Below is a small trained network, with its code and all its weights. Each question gives an input and a target symbol and asks what happens when units are switched off, that is, made to give their printed mean instead of their output.

import numpy as np


def w(rows, s, z=0):
    codes = np.array(rows[::2]) - 128.0
    scale = np.full(codes.shape[1], s)
    scale[-1] = z or s
    return codes * scale


def norm(h):
    return h / np.sqrt((h * h).mean(-1, keepdims=True) + 1e-5)


def f(y):
    return np.maximum(y, 0)


def softmax(a):
    e = np.exp(a - a.max(-1, keepdims=True))
    return e / e.sum(-1, keepdims=True)


def log_softmax(a):
    a = a - a.max(-1, keepdims=True)
    return a - np.log(np.exp(a).sum(-1, keepdims=True))


def net(x, mask):
    ids = ['αδηλπτφω'.index(c) for c in x.split()]
    T = len(ids)
    res = E[ids] + P[:T]
    u = 0
    for l in range(2):
        r = norm(res)
        for j in range(3):
            rows = slice(2 * j, 2 * j + 2)
            q, k, v = (r @ M[l][rows].T for M in (Q, K, V))
            z = softmax(np.where(np.tri(T) > 0, q @ k.T / 2**0.5, -1e9)) @ v
            o = O[l][rows]
            res = res + np.where(mask[u + j], z, o[:, -1]) @ o[:, :-1]
        u += 3
        y = f(norm(res) @ A[l][:, :-1].T + A[l][:, -1])
        res = res + np.where(mask[u : u + 4], y, B[l][:, -1]) @ B[l][:, :-1]
        u += 4
    return log_softmax(norm(res)[-1] @ U[:, :-1].T + U[:, -1])


Q, K, V, O, A, B = {}, {}, {}, {}, {}, {}
E = w([
[169,121,115],'α',
[106,70,102],'δ',
[197,54,243],'η',
[197,45,151],'λ',
[201,161,71],'π',
[149,133,159],'τ',
[142,2,59],'φ',
[210,190,141],'ω',
],0.0096)
P = w([
[106,253,96],'0',
[189,63,49],'1',
[185,71,63],'2',
[139,66,58],'3',
[166,79,60],'4',
[160,87,51],'5',
[178,100,40],'6',
],0.0035)
Q[0] = w([
[177,88,179],'0.h0',
[151,59,155],'0.h0',
[81,207,255],'0.h1',
[253,174,157],'0.h1',
[59,186,92],'0.h2',
[113,183,78],'0.h2',
],0.0087)
K[0] = w([
[109,100,161],'0.h0',
[162,210,67],'0.h0',
[69,179,204],'0.h1',
[255,222,188],'0.h1',
[148,11,81],'0.h2',
[162,83,167],'0.h2',
],0.0071)
V[0] = w([
[131,137,119],'0.h0',
[144,160,206],'0.h0',
[166,196,124],'0.h1',
[254,93,146],'0.h1',
[132,78,177],'0.h2',
[149,116,143],'0.h2',
],0.0098)
O[0] = w([
[64,178,68,130],'0.h0',
[145,34,205,124],'0.h0',
[82,67,161,142],'0.h1',
[2,123,136,247],'0.h1',
[175,60,70,125],'0.h2',
[49,104,123,143],'0.h2',
],0.0057,0.011)
A[0] = w([
[179,2,127,195],'0.n0',
[243,145,155,87],'0.n1',
[155,129,79,197],'0.n2',
[148,206,69,252],'0.n3',
],0.0057,0.002)
B[0] = w([
[2,133,117,254],'0.n0',
[119,146,182,130],'0.n1',
[138,92,186,167],'0.n2',
[131,91,164,176],'0.n3',
],0.0081,0.0036)
Q[1] = w([
[73,34,193],'1.h0',
[163,188,44],'1.h0',
[48,66,94],'1.h1',
[245,110,157],'1.h1',
[226,162,173],'1.h2',
[253,100,192],'1.h2',
],0.0063)
K[1] = w([
[172,240,97],'1.h0',
[85,56,168],'1.h0',
[200,64,73],'1.h1',
[4,155,140],'1.h1',
[3,129,28],'1.h2',
[62,46,98],'1.h2',
],0.0073)
V[1] = w([
[255,62,106],'1.h0',
[179,87,159],'1.h0',
[90,75,247],'1.h1',
[123,54,125],'1.h1',
[153,85,68],'1.h2',
[64,42,70],'1.h2',
],0.0071)
O[1] = w([
[2,65,73,1],'1.h0',
[99,100,138,88],'1.h0',
[105,190,33,200],'1.h1',
[109,238,136,175],'1.h1',
[79,95,158,89],'1.h2',
[120,162,220,193],'1.h2',
],0.0056,0.0069)
A[1] = w([
[163,102,104,178],'1.n0',
[2,177,156,6],'1.n1',
[126,141,62,231],'1.n2',
[168,70,231,222],'1.n3',
],0.0079,0.0021)
B[1] = w([
[138,3,59,136],'1.n0',
[147,168,26,254],'1.n1',
[228,63,101,166],'1.n2',
[210,24,186,166],'1.n3',
],0.0049,0.0063)
U = w([
[199,172,165,114],'α',
[126,3,66,28],'δ',
[1,138,113,99],'η',
[45,191,161,177],'λ',
[247,121,115,88],'π',
[144,158,105,254],'τ',
[80,62,220,60],'φ',
[203,102,70,150],'ω',
],0.012,0.0043)

Each question gives the input, a string of symbols that net reads in full, and the target symbol t.
The units are the heads (2 rows each of Q, K, V and O) and the neurons (one row each of A and B). Each row of codes is followed by its name. A weight is (code - 128) times the scale printed after its matrix; where a second scale follows, it is the last column's (O, A, B and U).
mask holds one flag per unit, layer by layer, with each layer's heads first. A switched-off unit (its flag False) gives its mean, the last column of its rows in O or B, instead of its output. The means were averaged over made-up inputs and are rounded, as every weight is.
A unit's drop is (log p(t) with every unit on - log p(t) with that unit switched off) / (log p(t) with every unit on - log p(t) with every unit switched off).
The circuit of an input: a set's keep is (log p(t) with only the set's units on - log p(t) with every unit switched off) / (log p(t) with every unit on - log p(t) with every unit switched off). Starting from the 12 units with the biggest drops (on a tie, the unit counted first), units are removed one at a time, each time the one whose removal leaves the highest keep (on an exact tie, the one counted first), for as long as the keep stays at least 0.8.
units of the circuit, in order: the units of the circuit, biggest drop first
most important unit: the unit with the biggest drop
top k neurons: the k neurons with the biggest drops, biggest first
top k neurons in layer l: the k neurons of layer l with the biggest drops, biggest first
heads that matter: for each layer, one digit per head in row order, 1 if its drop is at least 0.15 and else 0, layers parted by /
drop of u: that unit's drop, to one decimal
input ω ω π α, target ω: most important unit : 1.h2
input π τ τ α, target π: top 2 neurons in layer 1 : (1.n2; 1.n1)
input α ω φ α, target α: units of the circuit, in order : (1.h0; 0.h2)
input φ φ π, target φ: top 2 neurons in layer 0 : (0.n3; 0.n0)
input π η λ λ λ η π, target π: heads that matter : 001 / 000
input φ η δ, target φ: heads that matter : 110 / 011
input ω τ δ η η α, target ω: units of the circuit, in order : (0.n0; 1.h2)
input δ α α δ, target δ: heads that matter : 010 / 111
input φ λ η φ λ η α, target φ: heads that matter : 111 / 011
input φ η τ λ, target φ: top 2 neurons : (1.n3; 0.n0)
input α π τ, target α: heads that matter : 101 / 100
input φ η τ, target φ: heads that matter : 110 / 010
input δ λ α τ τ η δ, target δ: heads that matter : 010 / 010
input ω τ τ δ, target ω: top neuron : (1.n2)
input δ τ π π, target δ: top 2 neurons in layer 1 : (1.n0; 1.n1)
input λ τ ω α λ, target λ: drop of 0.n0 : 0.2
input δ λ λ τ η φ τ, target δ: drop of 0.n0 : 0.3
input φ π η λ α, target φ: drop of 0.h0 : 0.9
input π τ α α α, target π: drop of 1.h1 : 0.2
input π ω φ ω λ α δ, target π: most important unit : 0.h2
